Below are the code and all the weights of a small trained network. Each question names an input and a class and asks about switching units off, where a switched-off unit gives its printed mean instead of its output.

import numpy as np


def w(rows, s, z=0):
    codes = np.array(rows[::2]) - 128.0
    scale = np.full(codes.shape[1], s)
    scale[-1] = z or s
    return codes * scale


def f(y):
    return y / 2 * (1 + np.tanh(0.7978845608 * (y + 0.044715 * y**3)))


def log_softmax(a):
    a = a - a.max(-1, keepdims=True)
    return a - np.log(np.exp(a).sum(-1, keepdims=True))


def net(x, mask):
    res = np.array(x, float).reshape(1, 5) / 4 @ E
    y = f(res @ A[0][:, :-1].T + A[0][:, -1])
    res = res + np.where(mask, y, B[0][:, -1]) @ B[0][:, :-1]
    return log_softmax(res[-1] @ U[:, :-1].T + U[:, -1])


A, B = {}, {}
E = w([
[131,98,151,207,138],'x0',
[130,102,151,114,124],'x1',
[207,123,185,71,202],'x2',
[209,185,144,230,117],'x3',
[78,1,202,140,48],'x4',
],0.0082)
A[0] = w([
[110,157,62,121,79,216],'N1',
[255,190,123,169,145,154],'N2',
[68,135,119,145,94,15],'N3',
[197,38,116,160,124,156],'N4',
[96,162,168,172,157,26],'N5',
[174,105,167,136,5,243],'N6',
[234,140,91,164,120,214],'N7',
[137,194,125,108,162,169],'N8',
[103,125,111,57,215,104],'N9',
[41,94,156,150,175,181],'N10',
[58,127,154,145,125,230],'N11',
[186,185,121,251,112,249],'N12',
[118,209,130,215,88,251],'N13',
[80,123,111,174,143,206],'N14',
[140,202,146,147,184,186],'N15',
[187,15,220,149,81,184],'N16',
[124,97,57,75,211,145],'N17',
[133,101,70,42,204,132],'N18',
[68,117,134,63,36,176],'N19',
[98,78,90,26,227,175],'N20',
[43,139,109,173,176,232],'N21',
[82,168,163,219,153,244],'N22',
[69,124,153,171,48,238],'N23',
],0.0092,0.0029)
B[0] = w([
[90,219,58,103,104,180],'N1',
[201,142,159,88,112,252],'N2',
[129,143,106,105,71,137],'N3',
[79,103,166,178,204,161],'N4',
[173,121,78,84,66,126],'N5',
[156,153,87,54,250,193],'N6',
[211,172,148,112,186,212],'N7',
[164,185,185,145,76,193],'N8',
[127,215,243,143,133,185],'N9',
[85,69,41,182,42,162],'N10',
[105,106,1,71,92,162],'N11',
[218,154,50,94,166,255],'N12',
[184,162,37,18,155,220],'N13',
[137,70,68,81,44,156],'N14',
[228,144,149,235,89,209],'N15',
[58,70,90,107,201,229],'N16',
[60,158,220,237,144,186],'N17',
[51,161,244,213,209,198],'N18',
[165,209,58,137,150,196],'N19',
[67,199,190,235,138,221],'N20',
[135,153,35,112,73,170],'N21',
[196,62,63,99,108,187],'N22',
[158,97,43,48,144,193],'N23',
],0.0053,0.0083)
U = w([
[121,97,65,99,88,27],'0',
[31,41,157,156,204,5],'1',
[15,204,242,157,254,123],'2',
[110,76,166,133,224,122],'3',
[75,162,88,72,205,195],'4',
[34,50,62,199,11,186],'5',
[196,168,131,160,170,98],'6',
],0.006,0.0029)

Each question gives the input, the list of numbers given to net, and the class t.
The units are the neurons (one row each of A and B). Each row of codes is followed by its name. A weight is (code - 128) times the scale printed after its matrix; where a second scale follows, it is the last column's (A, B and U).
mask holds one flag per neuron, in row order. A switched-off neuron (its flag False) gives its mean, the last column of its row in B, instead of its output. The means were averaged over made-up inputs and are rounded, as every weight is.
A unit's drop is (log p(t) with every unit on - log p(t) with that unit switched off) / (log p(t) with every unit on - log p(t) with every unit switched off).
The circuit of an input: a set's keep is (log p(t) with only the set's units on - log p(t) with every unit switched off) / (log p(t) with every unit on - log p(t) with every unit switched off). Starting from the 12 units with the biggest drops (on a tie, the unit counted first), units are removed one at a time, each time the one whose removal leaves the highest keep (on an exact tie, the one counted first), for as long as the keep stays at least 0.8.
circuit, biggest first: the units of the circuit, biggest drop first
top k neurons: the k neurons with the biggest drops, biggest first
drop when u is switched off: that unit's drop, to one decimal
input [7,5,0,-4,5], class 5: circuit, biggest first : N10
input [0,3,8,-6,8], class 2: circuit, biggest first : N20, N18
input [-3,5,-4,4,3], class 4: circuit, biggest first : N6, N15, N23
input [-6,6,7,3,-8], class 2: circuit, biggest first : N18, N17
input [6,-7,-4,2,6], class 0: top 2 neurons : N6, N23
input [8,0,-1,3,8], class 0: top 2 neurons : N23, N6
input [8,5,-5,7,1], class 4: top 2 neurons : N6, N13
input [0,-1,-3,0,0], class 0: drop when N18 is switched off : 0.2
input [-3,-6,7,7,8], class 3: drop when N16 is switched off : 0.2
input [5,-4,-7,-5,-2], class 5: drop when N7 is switched off : 0.1
